Below are the code and all the weights of a small trained network. Each question names an input and a class and asks about switching units off, where a switched-off unit gives its printed mean instead of its output.

import numpy as np


def w(rows, s, z=0):
    codes = np.array(rows[::2]) - 128.0
    scale = np.full(codes.shape[1], s)
    scale[-1] = z or s
    return codes * scale


def norm(h):
    return h / np.sqrt((h * h).mean(-1, keepdims=True) + 1e-5)


def f(y):
    return y / 2 * (1 + np.tanh(0.7978845608 * (y + 0.044715 * y**3)))


def log_softmax(a):
    a = a - a.max(-1, keepdims=True)
    return a - np.log(np.exp(a).sum(-1, keepdims=True))


def net(x, mask):
    res = np.array(x, float).reshape(1, 3) / 4 @ E
    u = 0
    for l in range(2):
        y = f(norm(res) @ A[l][:, :-1].T + A[l][:, -1])
        res = res + np.where(mask[u : u + 10], y, B[l][:, -1]) @ B[l][:, :-1]
        u += 10
    return log_softmax(norm(res)[-1] @ U[:, :-1].T + U[:, -1])


A, B = {}, {}
E = w([
[158,137,177,161,121,205,169,127,116,124],'x0',
[129,165,253,76,68,153,139,91,157,133],'x1',
[202,53,110,172,189,227,79,138,86,148],'x2',
],0.013)
A[0] = w([
[119,127,160,125,103,116,124,149,121,122,72],'0.n0',
[116,147,32,178,144,119,183,132,125,117,104],'0.n1',
[140,102,210,100,128,166,64,127,135,127,137],'0.n2',
[117,123,116,95,122,80,98,122,136,133,80],'0.n3',
[107,130,93,89,116,25,91,125,136,127,106],'0.n4',
[121,160,170,115,124,111,156,104,128,131,62],'0.n5',
[105,171,190,98,86,86,164,120,141,116,1],'0.n6',
[113,145,166,123,89,109,138,136,111,146,107],'0.n7',
[117,185,251,116,69,127,181,129,136,129,161],'0.n8',
[147,99,26,213,187,227,158,136,111,122,139],'0.n9',
],0.019,0.0058)
B[0] = w([
[83,142,161,124,84,160,99,141,121,124,139],'0.n0',
[138,87,171,48,164,113,100,178,62,164,189],'0.n1',
[123,61,114,125,128,161,105,103,67,189,185],'0.n2',
[133,176,123,74,145,97,82,180,162,122,154],'0.n3',
[48,175,103,65,174,69,114,114,90,166,193],'0.n4',
[81,173,130,106,77,199,101,127,167,138,162],'0.n5',
[138,161,81,194,95,167,147,178,173,107,194],'0.n6',
[159,157,171,152,120,120,167,112,124,130,161],'0.n7',
[137,191,200,76,164,83,107,82,204,33,239],'0.n8',
[187,146,109,254,35,158,170,77,192,146,253],'0.n9',
],0.024,0.025)
A[1] = w([
[109,172,129,151,108,126,173,169,188,37,44],'1.n0',
[138,65,109,139,150,174,117,120,130,96,250],'1.n1',
[99,95,156,115,141,159,136,139,111,74,191],'1.n2',
[89,108,150,77,163,153,106,119,113,69,187],'1.n3',
[106,100,120,116,112,135,114,136,156,128,129],'1.n4',
[131,127,147,165,121,130,157,75,162,62,103],'1.n5',
[103,152,123,170,122,252,163,143,111,153,70],'1.n6',
[80,113,123,101,152,125,166,177,98,82,4],'1.n7',
[189,103,129,141,142,155,109,167,142,97,82],'1.n8',
[90,107,99,120,164,116,171,162,68,139,177],'1.n9',
],0.028,0.0022)
B[1] = w([
[95,215,159,159,75,129,126,82,197,65,244],'1.n0',
[175,127,125,187,102,129,170,145,147,115,152],'1.n1',
[123,96,132,97,152,146,139,112,129,145,143],'1.n2',
[158,71,144,146,183,105,222,105,71,125,202],'1.n3',
[251,161,138,151,139,44,184,123,174,171,126],'1.n4',
[90,136,53,145,107,122,115,182,112,169,249],'1.n5',
[119,112,96,140,135,125,115,176,103,141,200],'1.n6',
[158,91,160,90,127,98,88,74,105,182,151],'1.n7',
[92,129,106,112,133,174,56,160,104,78,150],'1.n8',
[116,150,63,146,139,116,116,176,110,144,163],'1.n9',
],0.022,0.021)
U = w([
[185,38,74,235,101,194,144,149,106,189,209],'0',
[91,39,146,84,191,142,141,189,202,92,5],'1',
[75,149,81,28,215,40,107,215,65,207,195],'2',
[161,35,218,86,246,144,202,30,91,115,126],'3',
[69,241,188,102,148,112,160,77,248,23,215],'4',
[156,88,202,53,152,161,95,213,122,59,58],'5',
[110,83,106,66,186,174,162,184,142,53,1],'6',
],0.012,0.0061)

Each question gives the input, the list of numbers given to net, and the class t.
The units are the neurons (one row each of A and B). Each row of codes is followed by its name. A weight is (code - 128) times the scale printed after its matrix; where a second scale follows, it is the last column's (A, B and U).
mask holds one flag per neuron, layer by layer. A switched-off neuron (its flag False) gives its mean, the last column of its row in B, instead of its output. The means were averaged over made-up inputs and are rounded, as every weight is.
A unit's drop is (log p(t) with every unit on - log p(t) with that unit switched off) / (log p(t) with every unit on - log p(t) with every unit switched off).
The circuit of an input: a set's keep is (log p(t) with only the set's units on - log p(t) with every unit switched off) / (log p(t) with every unit on - log p(t) with every unit switched off). Starting from the 12 units with the biggest drops (on a tie, the unit counted first), units are removed one at a time, each time the one whose removal leaves the highest keep (on an exact tie, the one counted first), for as long as the keep stays at least 0.8.
units of the circuit, in order: the units of the circuit, biggest drop first
k most important neurons: the k neurons with the biggest drops, biggest first
k most important neurons of layer l: the k neurons of layer l with the biggest drops, biggest first
drop of u: that unit's drop, to one decimal
input [8,6,7], class 0: units of the circuit, in order => [0.n2]
input [5,4,2], class 3: units of the circuit, in order => [0.n9, 1.n3]
input [-4,5,4], class 3: 2 most important neurons of layer 0 => [0.n9, 0.n6]
input [-2,-3,0], class 2: 3 most important neurons => [0.n4, 0.n1, 0.n8]
input [-2,-6,2], class 0: 2 most important neurons of layer 0 => [0.n9, 0.n8]
input [-6,8,4], class 3: 2 most important neurons of layer 0 => [0.n2, 0.n9]
input [-1,-8,-2], class 2: 2 most important neurons => [0.n1, 0.n4]
input [1,6,4], class 3: 2 most important neurons => [0.n9, 0.n2]
input [4,5,4], class 3: 3 most important neurons => [0.n9, 0.n2, 0.n6]
input [-4,8,7], class 3: 2 most important neurons => [0.n9, 0.n6]
input [-6,7,5], class 3: drop of 0.n9 => 0.7
input [-7,-2,5], class 0: drop of 0.n8 => 1.2
input [5,-7,7], class 0: drop of 0.n4 => 0.0
input [4,-2,2], class 0: drop of 0.n8 => 0.1
